Below is a small trained network, with its code and all its weights. Each question gives an input and a class and asks what happens when units are switched off, that is, made to give their printed mean instead of their output.

import numpy as np


def w(rows, s, z=0):
    codes = np.array(rows[::2]) - 128.0
    scale = np.full(codes.shape[1], s)
    scale[-1] = z or s
    return codes * scale


def f(y):
    return np.maximum(y, 0)


def log_softmax(a):
    a = a - a.max(-1, keepdims=True)
    return a - np.log(np.exp(a).sum(-1, keepdims=True))


def net(x, mask):
    res = np.array(x, float).reshape(1, 5) / 4 @ E
    y = f(res @ A[0][:, :-1].T + A[0][:, -1])
    res = res + np.where(mask, y, B[0][:, -1]) @ B[0][:, :-1]
    return log_softmax(res[-1] @ U[:, :-1].T + U[:, -1])


A, B = {}, {}
E = w([
[240,180,2,194,244,184],'x0',
[123,126,128,133,136,130],'x1',
[207,187,242,184,211,88],'x2',
[118,127,123,139,133,127],'x3',
[60,255,104,31,244,80],'x4',
],0.0067)
A[0] = w([
[130,83,165,111,112,153,37],'N1',
[162,148,206,172,201,126,214],'N2',
[210,82,104,179,86,194,150],'N3',
[110,68,177,150,78,114,111],'N4',
[57,161,184,85,111,2,122],'N5',
[58,139,151,40,110,76,103],'N6',
[136,146,215,84,149,74,234],'N7',
[79,215,99,102,91,23,253],'N8',
[130,72,210,132,51,92,135],'N9',
[99,106,191,141,92,138,68],'N10',
[108,24,153,158,69,59,92],'N11',
],0.0094,0.0035)
B[0] = w([
[116,158,99,119,154,106,157],'N1',
[206,186,190,198,170,61,239],'N2',
[104,76,171,255,172,165,243],'N3',
[123,210,110,56,174,96,213],'N4',
[69,52,154,159,154,255,254],'N5',
[56,75,116,98,71,203,236],'N6',
[44,134,239,207,199,168,236],'N7',
[72,110,124,40,134,157,253],'N8',
[145,216,114,108,178,49,245],'N9',
[155,173,168,98,206,29,185],'N10',
[92,167,75,44,201,106,232],'N11',
],0.0074,0.0077)
U = w([
[136,203,2,14,183,101,233],'0',
[96,115,165,185,167,182,255],'1',
[148,221,161,133,198,70,132],'2',
[207,149,168,209,145,115,2],'3',
[54,97,104,90,94,172,1],'4',
],0.0089,0.0048)

Each question gives the input, the list of numbers given to net, and the class t.
The units are the neurons (one row each of A and B). Each row of codes is followed by its name. A weight is (code - 128) times the scale printed after its matrix; where a second scale follows, it is the last column's (A, B and U).
mask holds one flag per neuron, in row order. A switched-off neuron (its flag False) gives its mean, the last column of its row in B, instead of its output. The means were averaged over made-up inputs and are rounded, as every weight is.
A unit's drop is (log p(t) with every unit on - log p(t) with that unit switched off) / (log p(t) with every unit on - log p(t) with every unit switched off).
The circuit of an input: a set's keep is (log p(t) with only the set's units on - log p(t) with every unit switched off) / (log p(t) with every unit on - log p(t) with every unit switched off). Starting from all 11 units, units are removed one at a time, each time the one whose removal leaves the highest keep (on an exact tie, the one counted first), for as long as the keep stays at least 0.8.
circuit, biggest first: the units of the circuit, biggest drop first
most important unit: the unit with the biggest drop
top k neurons: the k neurons with the biggest drops, biggest first
drop of u: that unit's drop, to one decimal
input [-4,8,-5,-1,2], class 4: circuit, biggest first : N6, N2
input [6,-6,7,0,-6], class 3: most important unit : N2
input [-4,4,-3,7,-8], class 0: circuit, biggest first : N11, N4
input [0,-7,-3,-3,-7], class 0: circuit, biggest first : N11, N7
input [-3,0,-1,0,1], class 4: top 2 neurons : N2, N3
input [-4,-6,0,-4,2], class 4: circuit, biggest first : N2, N6
input [5,2,5,-5,-8], class 3: top 2 neurons : N2, N5
input [5,-8,1,4,-8], class 3: circuit, biggest first : N5, N8
input [-7,-1,5,-4,4], class 1: top 2 neurons : N5, N7
input [-8,2,0,1,-1], class 0: top 4 neurons : N9, N11, N4, N3
input [-1,6,1,-4,-2], class 2: top 2 neurons : N5, N6
input [2,1,7,2,-7], class 3: top 3 neurons : N3, N2, N8
input [1,2,3,2,-8], class 3: top 2 neurons : N3, N8
input [7,-4,1,-7,-4], class 3: most important unit : N5
input [5,8,2,2,-8], class 3: top 4 neurons : N5, N6, N8, N7
input [-3,7,-4,-4,1], class 4: top 2 neurons : N6, N2
input [0,-3,6,-1,7], class 1: drop of N5 : 0.3
input [-6,2,-6,2,8], class 4: drop of N8 : 0.0
input [-8,6,1,1,-8], class 2: drop of N11 : -0.2
input [-8,-1,1,4,-8], class 2: most important unit : N10
input [-6,7,1,1,-4], class 2: drop of N8 : 0.2
